Each matrix is followed by the number of dimensions of the space it projects onto, up to rounding:
[[+0.13, -0.23, -0.25, +0.01],
[-0.23, +0.40, +0.43, -0.02],
[-0.25, +0.43, +0.47, -0.02],
[+0.01, -0.02, -0.02, +0.00]]
 -> 1

[[+0.35, +0.28, +0.04, -0.38],
[+0.28, +0.23, +0.04, -0.31],
[+0.04, +0.04, +0.01, -0.05],
[-0.38, -0.31, -0.05, +0.42]]
 -> 1

[[+0.64, -0.02, +0.38, -0.29],
[-0.02, +1.00, +0.02, -0.02],
[+0.38, +0.02, +0.60, +0.31],
[-0.29, -0.02, +0.31, +0.76]]
 -> 3

[[+0.67, -0.36, -0.07, -0.29],
[-0.36, +0.58, +0.05, -0.33],
[-0.07, +0.05, +0.01, +0.01],
[-0.29, -0.33, +0.01, +0.74]]
 -> 2

[[+0.99, -0.01, +0.11, -0.03],
[-0.01, +0.40, -0.08, -0.48],
[+0.11, -0.08, +0.03, +0.10],
[-0.03, -0.48, +0.10, +0.59]]
 -> 2

[[+0.31, -0.32, +0.33, +0.05],
[-0.32, +0.57, -0.05, -0.38],
[+0.33, -0.05, +0.68, -0.32],
[+0.05, -0.38, -0.32, +0.43]]
 -> 2

[[+0.67, -0.41, +0.16, +0.18],
[-0.41, +0.26, -0.17, -0.01],
[+0.16, -0.17, +0.37, -0.42],
[+0.18, -0.01, -0.42, +0.70]]
 -> 2

[[+0.69, -0.24, -0.30, -0.25],
[-0.24, +0.81, -0.24, -0.20],
[-0.30, -0.24, +0.71, -0.25],
[-0.25, -0.20, -0.25, +0.79]]
 -> 3

[[+0.01, +0.01, +0.04, -0.06],
[+0.01, +0.02, +0.07, -0.12],
[+0.04, +0.07, +0.24, -0.42],
[-0.06, -0.12, -0.42, +0.74]]
 -> 1

[[+0.65, -0.10, +0.34, -0.33],
[-0.10, +0.26, +0.28, +0.32],
[+0.34, +0.28, +0.63, +0.20],
[-0.33, +0.32, +0.20, +0.47]]
 -> 2

[[+0.12, +0.00, -0.24, -0.22],
[+0.00, +0.00, +0.00, +0.00],
[-0.24, +0.00, +0.47, +0.44],
[-0.22, +0.00, +0.44, +0.40]]
 -> 1

[[+0.67, +0.15, -0.45, +0.02],
[+0.15, +0.03, -0.10, +0.01],
[-0.45, -0.10, +0.30, -0.02],
[+0.02, +0.01, -0.02, +0.00]]
 -> 1

[[+0.01, +0.05, -0.04, +0.05],
[+0.05, +0.41, -0.29, +0.39],
[-0.04, -0.29, +0.21, -0.28],
[+0.05, +0.39, -0.28, +0.37]]
 -> 1

[[+0.80, -0.10, +0.38, +0.05],
[-0.10, +0.01, -0.05, -0.01],
[+0.38, -0.05, +0.18, +0.03],
[+0.05, -0.01, +0.03, +0.00]]
 -> 1

[[+0.35, +0.46, -0.02, -0.11],
[+0.46, +0.67, +0.06, +0.06],
[-0.02, +0.06, +0.13, +0.33],
[-0.11, +0.06, +0.33, +0.85]]
 -> 2

[[+0.95, +0.18, -0.01, +0.11],
[+0.18, +0.33, +0.02, -0.44],
[-0.01, +0.02, +1.00, +0.01],
[+0.11, -0.44, +0.01, +0.72]]
 -> 3

[[+0.45, -0.34, +0.27, +0.25],
[-0.34, +0.25, -0.20, -0.18],
[+0.27, -0.20, +0.16, +0.15],
[+0.25, -0.18, +0.15, +0.13]]
 -> 1

[[+0.97, +0.02, -0.17, -0.03],
[+0.02, +0.98, +0.12, +0.02],
[-0.17, +0.12, +0.07, -0.15],
[-0.03, +0.02, -0.15, +0.98]]
 -> 3

[[+0.16, +0.14, -0.25, -0.22],
[+0.14, +0.20, -0.02, -0.38],
[-0.25, -0.02, +0.92, -0.10],
[-0.22, -0.38, -0.10, +0.72]]
 -> 2
